Here is a tiny trained network, its code and every weight. The questions are about switching its units off for an input and a class, where a switched-off unit gives its printed mean instead of its output.

import numpy as np


def w(rows, s, z=0):
    codes = np.array(rows[::2]) - 128.0
    scale = np.full(codes.shape[1], s)
    scale[-1] = z or s
    return codes * scale


def f(y):
    return y / 2 * (1 + np.tanh(0.7978845608 * (y + 0.044715 * y**3)))


def log_softmax(a):
    a = a - a.max(-1, keepdims=True)
    return a - np.log(np.exp(a).sum(-1, keepdims=True))


def net(x, mask):
    res = np.array(x, float).reshape(1, 8) / 4 @ E
    y = f(res @ A[0][:, :-1].T + A[0][:, -1])
    res = res + np.where(mask, y, B[0][:, -1]) @ B[0][:, :-1]
    return log_softmax(res[-1] @ U[:, :-1].T + U[:, -1])


A, B = {}, {}
E = w([
[141,128,141,136,106,135,112,118,125,136,123],'x0',
[124,136,134,133,126,169,151,106,109,135,113],'x1',
[34,106,61,223,99,117,104,44,226,86,128],'x2',
[206,74,116,150,122,6,232,58,121,158,37],'x3',
[109,52,29,31,112,147,95,86,94,195,137],'x4',
[99,148,175,141,243,105,26,86,124,209,112],'x5',
[123,111,126,119,144,107,127,147,146,119,143],'x6',
[127,101,142,122,144,147,136,130,137,116,125],'x7',
],0.011)
A[0] = w([
[117,130,131,134,133,175,114,138,168,150,135,167],'n0',
[140,192,210,232,142,121,140,191,157,50,120,33],'n1',
[140,187,188,172,134,132,165,126,142,126,156,78],'n2',
[50,178,126,127,109,228,43,211,134,78,172,65],'n3',
[190,97,141,158,149,37,205,77,120,144,78,100],'n4',
[124,153,128,117,144,148,125,132,147,140,133,110],'n5',
[148,119,103,116,15,144,184,184,120,63,161,58],'n6',
[145,143,106,138,76,149,167,179,122,100,150,76],'n7',
[115,84,55,52,107,151,94,109,129,155,128,5],'n8',
[129,106,106,139,64,164,162,151,148,102,133,112],'n9',
[108,154,183,176,254,121,55,82,115,210,135,30],'n10',
[126,100,77,45,98,149,100,94,109,170,160,13],'n11',
[116,103,75,194,101,153,88,96,167,91,117,158],'n12',
[120,161,154,107,117,157,102,170,99,127,169,101],'n13',
[160,149,183,118,148,124,157,181,106,130,128,167],'n14',
[222,170,170,45,144,143,134,227,68,169,128,150],'n15',
[47,132,97,220,123,136,126,76,202,100,144,207],'n16',
[119,150,165,165,127,123,157,144,129,154,153,45],'n17',
],0.014,0.0028)
B[0] = w([
[138,155,129,144,100,148,135,93,111,151,106,159],'n0',
[123,119,51,121,122,185,109,222,29,161,105,234],'n1',
[139,65,92,116,134,132,117,194,97,120,141,177],'n2',
[232,121,99,182,127,115,182,67,194,176,137,251],'n3',
[226,134,97,189,122,142,163,73,189,182,154,242],'n4',
[140,125,103,143,132,62,98,132,151,135,140,141],'n5',
[106,163,165,40,151,135,97,144,214,120,106,226],'n6',
[121,114,162,77,140,108,112,153,202,124,120,180],'n7',
[144,120,110,146,118,170,115,228,49,138,116,189],'n8',
[117,154,154,78,138,106,109,145,179,127,116,187],'n9',
[107,155,172,6,129,125,112,178,247,99,104,237],'n10',
[112,109,58,135,145,150,119,206,63,134,121,187],'n11',
[84,119,159,142,132,103,126,92,81,97,145,211],'n12',
[170,121,130,157,126,124,155,89,134,152,137,178],'n13',
[84,141,130,140,127,114,116,102,71,107,132,183],'n14',
[41,123,176,183,113,97,125,41,72,69,143,241],'n15',
[62,128,182,163,122,101,127,61,49,80,143,254],'n16',
[118,110,115,127,145,140,121,164,120,147,135,148],'n17',
],0.017,0.025)
U = w([
[58,124,164,158,86,66,110,18,88,60,140,252],'0',
[241,136,83,165,93,109,177,39,198,190,133,123],'1',
[116,184,159,2,130,106,73,129,233,106,75,43],'2',
[132,76,38,117,112,176,88,193,65,146,96,92],'3',
],0.0092,0.0012)

Each question gives the input, the list of numbers given to net, and the class t.
The units are the neurons (one row each of A and B). Each row of codes is followed by its name. A weight is (code - 128) times the scale printed after its matrix; where a second scale follows, it is the last column's (A, B and U).
mask holds one flag per neuron, in row order. A switched-off neuron (its flag False) gives its mean, the last column of its row in B, instead of its output. The means were averaged over made-up inputs and are rounded, as every weight is.
A unit's drop is (log p(t) with every unit on - log p(t) with that unit switched off) / (log p(t) with every unit on - log p(t) with every unit switched off).
The circuit of an input: a set's keep is (log p(t) with only the set's units on - log p(t) with every unit switched off) / (log p(t) with every unit on - log p(t) with every unit switched off). Starting from the 12 units with the biggest drops (on a tie, the unit counted first), units are removed one at a time, each time the one whose removal leaves the highest keep (on an exact tie, the one counted first), for as long as the keep stays at least 0.8.
circuit, biggest first: the units of the circuit, biggest drop first
most important unit: the unit with the biggest drop
top k neurons: the k neurons with the biggest drops, biggest first
drop when u is switched off: that unit's drop, to one decimal
input [-4,-4,-4,2,-6,6,-4,6], class 2: top 3 neurons	n10, n8, n11
input [-3,-7,-5,-4,7,4,-2,-7], class 3: circuit, biggest first	n11
input [-8,-8,0,7,1,-7,-2,0], class 1: top 2 neurons	n4, n10
input [-8,3,5,-8,7,-4,0,-7], class 1: top 2 neurons	n3, n1
input [-2,0,3,3,-6,-4,0,8], class 3: top 2 neurons	n1, n10
input [-8,7,-7,-4,4,-6,7,-2], class 0: top 2 neurons	n15, n10
input [2,2,0,-6,7,0,4,2], class 3: top 3 neurons	n11, n8, n4
input [6,5,-2,-5,5,0,-7,8], class 1: top 3 neurons	n3, n1, n13
input [-4,-8,-6,8,7,8,4,3], class 1: top 3 neurons	n4, n6, n16
input [-5,5,-4,8,-6,7,7,5], class 1: top 2 neurons	n4, n6
input [-8,-6,0,-6,-5,6,0,-4], class 1: top 2 neurons	n3, n6
input [-5,3,-2,-4,-3,3,-1,5], class 1: top 3 neurons	n3, n6, n16
input [6,-3,1,7,-6,-8,8,0], class 2: top 2 neurons	n6, n3
input [-4,1,2,-6,-5,-2,5,-7], class 1: circuit, biggest first	n3
input [2,1,-6,0,-8,-2,-8,-5], class 3: top 2 neurons	n1, n16
input [-8,-7,-8,-2,3,-8,3,6], class 0: top 3 neurons	n15, n10, n14
input [0,8,4,-1,2,5,-2,-3], class 2: top 2 neurons	n10, n15
input [5,-5,-2,3,-4,2,6,-3], class 3: drop when n1 is switched off	0.2
input [4,-1,-2,-5,6,-3,-1,-8], class 3: drop when n10 is switched off	0.0
input [-3,4,0,-2,1,-3,-4,7], class 2: most important unit	n4
input [3,-5,-4,4,-2,8,0,0], class 2: drop when n10 is switched off	5.5
input [4,-3,4,-7,2,2,-8,-5], class 1: drop when n3 is switched off	2.3
